Up to rounding, each matrix moves every point onto a flat space through zero. How many dimensions does that space have?
[[ 0.71  0.08 -0.15  0.17 -0.17 -0.08 -0.32  0.12]
 [ 0.08  0.63  0.00 -0.10  0.14  0.42 -0.10  0.11]
 [-0.15  0.00  0.92  0.08 -0.07  0.01 -0.18  0.08]
 [ 0.17 -0.10  0.08  0.89  0.12  0.11  0.15 -0.05]
 [-0.17  0.14 -0.07  0.12  0.87 -0.15 -0.14  0.03]
 [-0.08  0.42  0.01  0.11 -0.15  0.53  0.13 -0.14]
 [-0.32 -0.10 -0.18  0.15 -0.14  0.13  0.55  0.21]
 [ 0.12  0.11  0.08 -0.05  0.03 -0.14  0.21  0.89]]
 -> 6

[[ 0.93 -0.05  0.17 -0.04 -0.16  0.06 -0.04  0.04]
 [-0.05  0.69  0.09 -0.26  0.09  0.28  0.11  0.19]
 [ 0.17  0.09  0.58  0.06  0.41 -0.11  0.10 -0.09]
 [-0.04 -0.26  0.06  0.78  0.09  0.24  0.10  0.16]
 [-0.16  0.09  0.41  0.09  0.49 -0.05 -0.18 -0.02]
 [ 0.06  0.28 -0.11  0.24 -0.05  0.74 -0.09 -0.17]
 [-0.04  0.11  0.10  0.10 -0.18 -0.09  0.91 -0.06]
 [ 0.04  0.19 -0.09  0.16 -0.02 -0.17 -0.06  0.88]]
 -> 6

[[ 0.60 -0.09  0.44 -0.01  0.00 -0.11  0.15  0.06]
 [-0.09  0.12 -0.03 -0.07 -0.27 -0.02 -0.12  0.05]
 [ 0.44 -0.03  0.34 -0.02 -0.08 -0.09  0.08  0.07]
 [-0.01 -0.07 -0.02  0.12  0.23  0.11  0.03  0.19]
 [ 0.00 -0.27 -0.08  0.23  0.71  0.14  0.23 -0.03]
 [-0.11 -0.02 -0.09  0.11  0.14  0.13 -0.04  0.25]
 [ 0.15 -0.12  0.08  0.03  0.23 -0.04  0.14 -0.17]
 [ 0.06  0.05  0.07  0.19 -0.03  0.25 -0.17  0.84]]
 -> 3

[[ 0.59 -0.13 -0.07 -0.23 -0.32 -0.01 -0.06  0.24]
 [-0.13  0.76 -0.10 -0.17  0.03 -0.23 -0.27 -0.04]
 [-0.07 -0.10  0.65  0.21 -0.08  0.13 -0.38  0.02]
 [-0.23 -0.17  0.21  0.55 -0.05 -0.32  0.11  0.06]
 [-0.32  0.03 -0.08 -0.05  0.65  0.20  0.05  0.27]
 [-0.01 -0.23  0.13 -0.32  0.20  0.57 -0.09 -0.15]
 [-0.06 -0.27 -0.38  0.11  0.05 -0.09  0.45 -0.09]
 [ 0.24 -0.04  0.02  0.06  0.27 -0.15 -0.09  0.78]]
 -> 5

[[ 0.39  0.16 -0.10 -0.02  0.31  0.26  0.19  0.05]
 [ 0.16  0.40 -0.21  0.31 -0.13  0.22 -0.03  0.08]
 [-0.10 -0.21  0.53  0.10 -0.07 -0.06  0.38 -0.19]
 [-0.02  0.31  0.10  0.54 -0.23  0.16  0.01 -0.24]
 [ 0.31 -0.13 -0.07 -0.23  0.57  0.12  0.00 -0.25]
 [ 0.26  0.22 -0.06  0.16  0.12  0.24  0.13 -0.02]
 [ 0.19 -0.03  0.38  0.01  0.00  0.13  0.62  0.20]
 [ 0.05  0.08 -0.19 -0.24 -0.25 -0.02  0.20  0.72]]
 -> 4

[[ 0.63 -0.04  0.18 -0.24  0.29 -0.04 -0.21 -0.12]
 [-0.04  0.90 -0.13 -0.21  0.00  0.01 -0.07  0.16]
 [ 0.18 -0.13  0.10 -0.10  0.09  0.09  0.05 -0.08]
 [-0.24 -0.21 -0.10  0.29 -0.17 -0.17 -0.19  0.04]
 [ 0.29  0.00  0.09 -0.17  0.27 -0.21  0.18  0.01]
 [-0.04  0.01  0.09 -0.17 -0.21  0.86  0.01 -0.20]
 [-0.21 -0.07  0.05 -0.19  0.18  0.01  0.86  0.07]
 [-0.12  0.16 -0.08  0.04  0.01 -0.20  0.07  0.10]]
 -> 4

[[ 0.95 -0.02  0.18 -0.06 -0.01  0.05  0.06 -0.03]
 [-0.02  0.74  0.11 -0.26 -0.15 -0.24 -0.14  0.12]
 [ 0.18  0.11  0.30  0.29  0.05 -0.16 -0.22  0.09]
 [-0.06 -0.26  0.29  0.70 -0.15 -0.16 -0.06  0.08]
 [-0.01 -0.15  0.05 -0.15  0.91 -0.15 -0.09  0.07]
 [ 0.05 -0.24 -0.16 -0.16 -0.15  0.68 -0.24  0.16]
 [ 0.06 -0.14 -0.22 -0.06 -0.09 -0.24  0.81  0.12]
 [-0.03  0.12  0.09  0.08  0.07  0.16  0.12  0.92]]
 -> 6

[[ 0.87  0.18 -0.14  0.08 -0.22 -0.08 -0.02 -0.03]
 [ 0.18  0.75  0.19 -0.11  0.30  0.12  0.03  0.04]
 [-0.14  0.19  0.85  0.09 -0.23 -0.09 -0.02 -0.03]
 [ 0.08 -0.11  0.09  0.95  0.13  0.05  0.01  0.02]
 [-0.22  0.30 -0.23  0.13  0.64 -0.14 -0.03 -0.05]
 [-0.08  0.12 -0.09  0.05 -0.14  0.95 -0.01 -0.02]
 [-0.02  0.03 -0.02  0.01 -0.03 -0.01  1.00  0.00]
 [-0.03  0.04 -0.03  0.02 -0.05 -0.02  0.00  0.99]]
 -> 7

[[ 0.01  0.04  0.00 -0.02  0.03 -0.02 -0.03  0.06]
 [ 0.04  0.17  0.01 -0.11  0.13 -0.09 -0.15  0.29]
 [ 0.00  0.01  0.00  0.00  0.01  0.00 -0.01  0.01]
 [-0.02 -0.11  0.00  0.07 -0.08  0.06  0.09 -0.18]
 [ 0.03  0.13  0.01 -0.08  0.09 -0.06 -0.11  0.21]
 [-0.02 -0.09  0.00  0.06 -0.06  0.04  0.07 -0.15]
 [-0.03 -0.15 -0.01  0.09 -0.11  0.07  0.13 -0.25]
 [ 0.06  0.29  0.01 -0.18  0.21 -0.15 -0.25  0.49]]
 -> 1

[[ 0.92 -0.17 -0.15 -0.11  0.08  0.07 -0.02 -0.02]
 [-0.17  0.50 -0.23 -0.14  0.36 -0.14 -0.04  0.02]
 [-0.15 -0.23  0.66 -0.10  0.13  0.34  0.00 -0.04]
 [-0.11 -0.14 -0.10  0.24 -0.26 -0.10 -0.16 -0.19]
 [ 0.08  0.36  0.13 -0.26  0.56  0.10 -0.05 -0.12]
 [ 0.07 -0.14  0.34 -0.10  0.10  0.22 -0.06  0.07]
 [-0.02 -0.04  0.00 -0.16 -0.05 -0.06  0.96 -0.03]
 [-0.02  0.02 -0.04 -0.19 -0.12  0.07 -0.03  0.94]]
 -> 5

[[ 0.83 -0.02  0.00 -0.10  0.11  0.02  0.29  0.19]
 [-0.02  0.24 -0.26 -0.07  0.02 -0.31 -0.06  0.09]
 [ 0.00 -0.26  0.60 -0.10 -0.34  0.07  0.16 -0.14]
 [-0.10 -0.07 -0.10  0.13  0.15  0.24 -0.08 -0.03]
 [ 0.11  0.02 -0.34  0.15  0.33  0.25 -0.07  0.07]
 [ 0.02 -0.31  0.07  0.24  0.25  0.65 -0.01 -0.09]
 [ 0.29 -0.06  0.16 -0.08 -0.07 -0.01  0.15  0.03]
 [ 0.19  0.09 -0.14 -0.03  0.07 -0.09  0.03  0.08]]
 -> 3

[[ 0.54 -0.04 -0.03 -0.38  0.12  0.03  0.04 -0.29]
 [-0.04  0.69 -0.01 -0.21 -0.21  0.24  0.15  0.20]
 [-0.03 -0.01  0.11 -0.02  0.17  0.14 -0.18  0.11]
 [-0.38 -0.21 -0.02  0.56  0.05  0.10  0.21 -0.04]
 [ 0.12 -0.21  0.17  0.05  0.47  0.36 -0.17 -0.05]
 [ 0.03  0.24  0.14  0.10  0.36  0.64  0.12  0.00]
 [ 0.04  0.15 -0.18  0.21 -0.17  0.12  0.59 -0.31]
 [-0.29  0.20  0.11 -0.04 -0.05  0.00 -0.31  0.41]]
 -> 4

[[ 0.93  0.18 -0.02  0.00  0.03  0.01  0.10 -0.14]
 [ 0.18  0.12 -0.03 -0.01  0.07 -0.09  0.15  0.20]
 [-0.02 -0.03  0.87  0.13  0.30  0.02  0.01 -0.08]
 [ 0.00 -0.01  0.13  0.80 -0.28  0.19  0.17  0.05]
 [ 0.03  0.07  0.30 -0.28  0.29 -0.13  0.04  0.11]
 [ 0.01 -0.09  0.02  0.19 -0.13  0.12 -0.09 -0.20]
 [ 0.10  0.15  0.01  0.17  0.04 -0.09  0.26  0.34]
 [-0.14  0.20 -0.08  0.05  0.11 -0.20  0.34  0.61]]
 -> 4

[[ 0.96 -0.02  0.01  0.05 -0.02 -0.03 -0.14 -0.12]
 [-0.02  0.99  0.00  0.02 -0.01 -0.01 -0.06 -0.05]
 [ 0.01  0.00  1.00 -0.01  0.00  0.00  0.02  0.02]
 [ 0.05  0.02 -0.01  0.93  0.03  0.04  0.18  0.16]
 [-0.02 -0.01  0.00  0.03  0.99 -0.02 -0.08 -0.07]
 [-0.03 -0.01  0.00  0.04 -0.02  0.98 -0.09 -0.08]
 [-0.14 -0.06  0.02  0.18 -0.08 -0.09  0.52 -0.42]
 [-0.12 -0.05  0.02  0.16 -0.07 -0.08 -0.42  0.63]]
 -> 7
